Here is a tiny trained network, its code and every weight. The questions are about switching its units off for an input and a class, where a switched-off unit gives its printed mean instead of its output.

import numpy as np


def w(rows, s, z=0):
    codes = np.array(rows[::2]) - 128.0
    scale = np.full(codes.shape[1], s)
    scale[-1] = z or s
    return codes * scale


def f(y):
    return y / 2 * (1 + np.tanh(0.7978845608 * (y + 0.044715 * y**3)))


def log_softmax(a):
    a = a - a.max(-1, keepdims=True)
    return a - np.log(np.exp(a).sum(-1, keepdims=True))


def net(x, mask):
    res = np.array(x, float).reshape(1, 7) / 4 @ E
    y = f(res @ A[0][:, :-1].T + A[0][:, -1])
    res = res + np.where(mask, y, B[0][:, -1]) @ B[0][:, :-1]
    return log_softmax(res[-1] @ U[:, :-1].T + U[:, -1])


A, B = {}, {}
E = w([
[116,129,140,147,136,127,125,141],'x0',
[23,28,102,31,192,110,126,173],'x1',
[176,56,211,134,180,207,145,44],'x2',
[144,126,94,169,206,24,254,88],'x3',
[139,119,117,136,122,148,147,154],'x4',
[113,123,139,154,131,135,132,149],'x5',
[129,123,119,120,119,122,126,107],'x6',
],0.013)
A[0] = w([
[148,166,125,171,35,121,96,114,182],'n0',
[99,81,81,78,211,122,176,158,87],'n1',
[175,192,100,185,151,57,159,138,124],'n2',
[90,19,83,112,208,50,168,133,62],'n3',
[92,191,75,105,43,51,139,206,250],'n4',
[127,132,125,58,116,85,75,135,138],'n5',
[135,35,184,87,127,175,54,123,160],'n6',
[125,183,54,169,151,65,188,159,134],'n7',
[188,194,154,151,20,203,105,94,200],'n8',
[169,145,164,195,63,140,57,147,159],'n9',
[190,133,184,147,127,128,187,76,140],'n10',
[111,111,122,120,167,68,218,115,107],'n11',
[170,150,127,164,152,115,245,82,164],'n12',
[81,97,124,72,112,135,77,186,136],'n13',
],0.012,0.011)
B[0] = w([
[152,169,152,74,77,120,39,111,193],'n0',
[115,171,139,131,139,177,116,181,194],'n1',
[119,142,106,140,92,67,116,93,196],'n2',
[149,145,170,100,128,252,65,145,211],'n3',
[119,122,37,150,45,143,17,112,250],'n4',
[133,93,107,152,155,151,115,197,168],'n5',
[109,74,118,62,152,179,198,164,212],'n6',
[188,172,124,87,63,89,105,75,204],'n7',
[173,164,177,146,184,157,100,149,229],'n8',
[152,156,143,135,146,158,95,112,193],'n9',
[160,88,145,182,187,106,141,147,195],'n10',
[172,182,195,173,138,157,38,94,198],'n11',
[143,78,138,158,211,70,119,65,222],'n12',
[19,85,68,151,96,159,151,177,198],'n13',
],0.011,0.025)
U = w([
[141,161,112,128,86,162,77,134,234],'0',
[163,130,198,112,157,179,157,137,200],'1',
[160,147,102,137,72,36,129,93,5],'2',
[147,95,128,194,169,64,167,115,85],'3',
[81,74,45,132,89,123,134,190,118],'4',
[90,85,120,71,131,165,251,154,75],'5',
],0.015,0.0034)

Each question gives the input, the list of numbers given to net, and the class t.
The units are the neurons (one row each of A and B). Each row of codes is followed by its name. A weight is (code - 128) times the scale printed after its matrix; where a second scale follows, it is the last column's (A, B and U).
mask holds one flag per neuron, in row order. A switched-off neuron (its flag False) gives its mean, the last column of its row in B, instead of its output. The means were averaged over made-up inputs and are rounded, as every weight is.
A unit's drop is (log p(t) with every unit on - log p(t) with that unit switched off) / (log p(t) with every unit on - log p(t) with every unit switched off).
The circuit of an input: a set's keep is (log p(t) with only the set's units on - log p(t) with every unit switched off) / (log p(t) with every unit on - log p(t) with every unit switched off). Starting from the 12 units with the biggest drops (on a tie, the unit counted first), units are removed one at a time, each time the one whose removal leaves the highest keep (on an exact tie, the one counted first), for as long as the keep stays at least 0.8.
units of the circuit, in order: the units of the circuit, biggest drop first
top k neurons: the k neurons with the biggest drops, biggest first
drop of u: that unit's drop, to one decimal
input [4,5,2,4,-1,-3,-1], class 1: units of the circuit, in order	(n4)
input [0,1,8,-3,8,7,3], class 5: units of the circuit, in order	(n6; n11)
input [-3,-5,-7,1,-5,-4,-3], class 2: top 2 neurons	(n3; n2)
input [6,0,-5,8,8,5,2], class 2: top 2 neurons	(n7; n2)
input [0,-8,3,8,-6,6,3], class 3: top 2 neurons	(n12; n10)
input [6,1,-8,-8,6,-7,-3], class 4: top 2 neurons	(n13; n11)
input [6,8,-7,0,-2,-6,8], class 4: top 4 neurons	(n13; n8; n5; n0)
input [-3,-5,0,8,5,1,-1], class 2: top 2 neurons	(n7; n2)
input [-1,1,6,-7,-5,-4,-6], class 5: units of the circuit, in order	(n6; n11)
input [6,8,8,0,0,5,-1], class 5: top 2 neurons	(n6; n8)
input [5,3,1,-6,-2,-3,6], class 5: top 2 neurons	(n4; n6)
input [-1,-7,1,6,-5,8,-5], class 3: top 3 neurons	(n12; n10; n4)
input [6,0,-7,1,1,2,-6], class 2: top 2 neurons	(n3; n7)
input [4,8,2,-7,-1,3,3], class 5: units of the circuit, in order	(n6)
input [1,-4,1,-2,-1,2,-2], class 1: top 2 neurons	(n4; n8)
input [8,3,5,0,7,6,2], class 5: drop of n4	0.0
input [-3,4,3,-6,2,-8,4], class 5: drop of n4	0.1
input [-8,0,2,-3,-4,-4,-4], class 1: drop of n4	0.5
